Below are the code and all the weights of a small trained network. Each question names an input and a class and asks about switching units off, where a switched-off unit gives its printed mean instead of its output.

import numpy as np


def w(rows, s, z=0):
    codes = np.array(rows[::2]) - 128.0
    scale = np.full(codes.shape[1], s)
    scale[-1] = z or s
    return codes * scale


def f(y):
    return y / 2 * (1 + np.tanh(0.7978845608 * (y + 0.044715 * y**3)))


def log_softmax(a):
    a = a - a.max(-1, keepdims=True)
    return a - np.log(np.exp(a).sum(-1, keepdims=True))


def net(x, mask):
    res = np.array(x, float).reshape(1, 5) / 4 @ E
    y = f(res @ A[0][:, :-1].T + A[0][:, -1])
    res = res + np.where(mask, y, B[0][:, -1]) @ B[0][:, :-1]
    return log_softmax(res[-1] @ U[:, :-1].T + U[:, -1])


A, B = {}, {}
E = w([
[56,155,112,136,127,152,154],'x0',
[155,105,160,157,119,156,122],'x1',
[181,142,238,61,50,237,120],'x2',
[131,55,128,178,177,148,225],'x3',
[143,158,84,1,120,109,117],'x4',
],0.0085)
A[0] = w([
[198,210,124,142,126,110,109,7],'n1',
[236,86,235,31,164,103,126,46],'n2',
[73,117,169,91,46,235,116,58],'n3',
[161,87,159,50,127,88,2,168],'n4',
[101,125,180,178,137,143,64,180],'n5',
[114,108,102,198,247,146,32,76],'n6',
[196,90,149,119,172,108,213,104],'n7',
[199,125,148,145,236,115,232,161],'n8',
[122,121,223,126,72,159,143,99],'n9',
],0.0067,0.0019)
B[0] = w([
[116,70,152,109,122,129,64,136],'n1',
[128,110,79,131,59,97,151,240],'n2',
[123,167,53,182,57,117,164,253],'n3',
[2,176,164,113,121,159,146,239],'n4',
[127,133,91,69,154,201,165,169],'n5',
[137,140,111,113,112,94,168,199],'n6',
[103,154,142,133,190,172,97,172],'n7',
[110,140,109,160,177,196,101,205],'n8',
[134,55,100,124,126,94,152,224],'n9',
],0.0091,0.0051)
U = w([
[128,105,96,106,157,111,152,254],'0',
[118,73,99,109,145,71,148,170],'1',
[158,62,31,149,94,3,206,7],'2',
[56,132,214,87,223,184,73,87],'3',
],0.0046,0.0018)

Each question gives the input, the list of numbers given to net, and the class t.
The units are the neurons (one row each of A and B). Each row of codes is followed by its name. A weight is (code - 128) times the scale printed after its matrix; where a second scale follows, it is the last column's (A, B and U).
mask holds one flag per neuron, in row order. A switched-off neuron (its flag False) gives its mean, the last column of its row in B, instead of its output. The means were averaged over made-up inputs and are rounded, as every weight is.
A unit's drop is (log p(t) with every unit on - log p(t) with that unit switched off) / (log p(t) with every unit on - log p(t) with every unit switched off).
The circuit of an input: a set's keep is (log p(t) with only the set's units on - log p(t) with every unit switched off) / (log p(t) with every unit on - log p(t) with every unit switched off). Starting from all 9 units, units are removed one at a time, each time the one whose removal leaves the highest keep (on an exact tie, the one counted first), for as long as the keep stays at least 0.8.
units of the circuit, in order: the units of the circuit, biggest drop first
k most important neurons: the k neurons with the biggest drops, biggest first
drop of u: that unit's drop, to one decimal
input [-6,-4,8,-6,2], class 2: units of the circuit, in order	n2
input [-3,1,-1,-5,4], class 3: 3 most important neurons	n4, n3, n9
input [4,-4,-1,5,-3], class 3: units of the circuit, in order	n3, n2
input [-2,-3,-1,8,-4], class 3: 2 most important neurons	n8, n7
input [6,6,7,-7,-6], class 2: 2 most important neurons	n3, n9
input [-6,5,7,0,-4], class 2: units of the circuit, in order	n2, n9
input [-2,-5,-5,8,4], class 3: 2 most important neurons	n8, n7
input [-3,6,-4,8,-8], class 3: 2 most important neurons	n8, n7
input [2,3,6,3,-4], class 2: units of the circuit, in order	n3, n9
input [3,2,-4,7,1], class 3: units of the circuit, in order	n8, n3, n2
input [1,1,8,6,-6], class 2: 3 most important neurons	n3, n9, n4
input [0,-3,8,8,0], class 2: 2 most important neurons	n3, n2
input [-2,-1,8,5,-2], class 2: drop of n9	0.2
input [-4,-3,-2,-6,-1], class 3: drop of n4	0.3
input [3,1,5,0,-1], class 2: drop of n3	0.4
input [5,-6,7,0,3], class 2: most important neuron	n3
